Below is a small trained network, with its code and all its weights. Each question gives an input and a class and asks what happens when units are switched off, that is, made to give their printed mean instead of their output.

import numpy as np


def w(rows, s, z=0):
    codes = np.array(rows[::2]) - 128.0
    scale = np.full(codes.shape[1], s)
    scale[-1] = z or s
    return codes * scale


def norm(h):
    return h / np.sqrt((h * h).mean(-1, keepdims=True) + 1e-5)


def f(y):
    return y / 2 * (1 + np.tanh(0.7978845608 * (y + 0.044715 * y**3)))


def log_softmax(a):
    a = a - a.max(-1, keepdims=True)
    return a - np.log(np.exp(a).sum(-1, keepdims=True))


def net(x, mask):
    res = np.array(x, float).reshape(1, 5) / 4 @ E
    u = 0
    for l in range(4):
        y = f(norm(res) @ A[l][:, :-1].T + A[l][:, -1])
        res = res + np.where(mask[u : u + 6], y, B[l][:, -1]) @ B[l][:, :-1]
        u += 6
    return log_softmax(norm(res)[-1] @ U[:, :-1].T + U[:, -1])


A, B = {}, {}
E = w([
[128,124,128],'x0',
[53,129,197],'x1',
[90,231,48],'x2',
[127,129,128],'x3',
[115,46,3],'x4',
],0.0022)
A[0] = w([
[206,121,153,31],'0.n0',
[255,78,193,93],'0.n1',
[175,191,149,2],'0.n2',
[138,113,94,96],'0.n3',
[179,118,101,191],'0.n4',
[150,85,142,149],'0.n5',
],0.008,0.0014)
B[0] = w([
[61,254,182,149],'0.n0',
[243,243,189,252],'0.n1',
[126,163,85,143],'0.n2',
[125,32,113,133],'0.n3',
[170,136,196,160],'0.n4',
[125,72,128,156],'0.n5',
],0.0039,0.0032)
A[1] = w([
[55,206,124,122],'1.n0',
[50,156,56,92],'1.n1',
[143,7,253,253],'1.n2',
[97,91,239,37],'1.n3',
[95,73,173,89],'1.n4',
[93,192,225,190],'1.n5',
],0.0041,0.00069)
B[1] = w([
[69,92,4,174],'1.n0',
[89,49,232,156],'1.n1',
[149,3,215,233],'1.n2',
[107,123,250,155],'1.n3',
[178,94,155,118],'1.n4',
[103,225,196,250],'1.n5',
],0.0028,0.0015)
A[2] = w([
[108,114,82,172],'2.n0',
[101,80,134,109],'2.n1',
[24,192,94,253],'2.n2',
[172,96,98,210],'2.n3',
[158,2,241,236],'2.n4',
[165,78,247,222],'2.n5',
],0.0051,0.00076)
B[2] = w([
[173,148,161,141],'2.n0',
[145,144,66,127],'2.n1',
[161,108,135,200],'2.n2',
[166,209,69,151],'2.n3',
[56,24,1,254],'2.n4',
[137,89,117,248],'2.n5',
],0.0049,0.0022)
A[3] = w([
[131,84,95,181],'3.n0',
[2,96,4,199],'3.n1',
[71,119,167,197],'3.n2',
[129,243,165,245],'3.n3',
[90,204,216,50],'3.n4',
[205,217,88,184],'3.n5',
],0.0045,0.0012)
B[3] = w([
[149,182,96,159],'3.n0',
[182,213,253,251],'3.n1',
[104,139,138,151],'3.n2',
[44,71,109,247],'3.n3',
[132,69,84,178],'3.n4',
[87,108,84,214],'3.n5',
],0.0052,0.0021)
U = w([
[171,205,217,254],'0',
[99,56,233,76],'1',
[64,177,48,105],'2',
[21,130,159,83],'3',
[224,61,82,86],'4',
[125,10,133,79],'5',
[189,180,51,67],'6',
],0.014,0.0031)

Each question gives the input, the list of numbers given to net, and the class t.
The units are the neurons (one row each of A and B). Each row of codes is followed by its name. A weight is (code - 128) times the scale printed after its matrix; where a second scale follows, it is the last column's (A, B and U).
mask holds one flag per neuron, layer by layer. A switched-off neuron (its flag False) gives its mean, the last column of its row in B, instead of its output. The means were averaged over made-up inputs and are rounded, as every weight is.
A unit's drop is (log p(t) with every unit on - log p(t) with that unit switched off) / (log p(t) with every unit on - log p(t) with every unit switched off).
The circuit of an input: a set's keep is (log p(t) with only the set's units on - log p(t) with every unit switched off) / (log p(t) with every unit on - log p(t) with every unit switched off). Starting from the 12 units with the biggest drops (on a tie, the unit counted first), units are removed one at a time, each time the one whose removal leaves the highest keep (on an exact tie, the one counted first), for as long as the keep stays at least 0.8.
circuit, biggest first: the units of the circuit, biggest drop first
unit that matters most: the unit with the biggest drop
top k neurons: the k neurons with the biggest drops, biggest first
k most important neurons of layer l: the k neurons of layer l with the biggest drops, biggest first
drop of u: that unit's drop, to one decimal
input [4,8,3,0,5], class 0: unit that matters most	3.n1
input [0,6,1,7,2], class 0: top 2 neurons	[3.n1; 0.n1]
input [2,-1,-4,-4,0], class 0: top 2 neurons	[0.n1; 0.n0]
input [-2,5,0,-8,1], class 5: 2 most important neurons of layer 1	[1.n2; 1.n4]
input [-7,4,-1,-7,2], class 5: circuit, biggest first	[0.n0; 3.n1]
input [-6,8,5,-7,3], class 0: top 2 neurons	[0.n1; 3.n1]
input [-5,1,7,-5,-3], class 3: top 4 neurons	[2.n4; 0.n1; 3.n3; 1.n1]
input [-8,-5,-5,-1,-1], class 0: top 2 neurons	[0.n1; 0.n0]
input [7,-8,7,6,-3], class 2: 2 most important neurons of layer 3	[3.n5; 3.n3]
input [7,8,2,7,3], class 0: top 4 neurons	[0.n1; 3.n1; 3.n3; 0.n4]
input [-4,1,5,-4,6], class 0: top 2 neurons	[3.n1; 0.n1]
input [1,-1,3,-1,-8], class 2: top 2 neurons	[3.n1; 0.n2]
input [-6,-2,2,3,0], class 2: top 2 neurons	[2.n4; 1.n2]
input [0,4,7,2,-6], class 3: circuit, biggest first	[0.n1]
input [-5,8,1,-4,3], class 0: top 3 neurons	[3.n1; 0.n4; 3.n3]
input [1,-8,8,-1,-8], class 2: 3 most important neurons of layer 3	[3.n3; 3.n1; 3.n5]
input [2,2,1,-2,2], class 0: 3 most important neurons of layer 0	[0.n1; 0.n4; 0.n5]
input [-6,-1,4,-6,-6], class 2: drop of 3.n1	0.1
input [-8,3,2,4,5], class 0: drop of 3.n4	0.0
input [-8,0,4,1,-5], class 2: most important neuron of layer 2	[2.n4]
input [-1,7,5,2,6], class 0: drop of 3.n1	0.6
input [-5,3,5,-2,2], class 0: drop of 0.n1	1.5
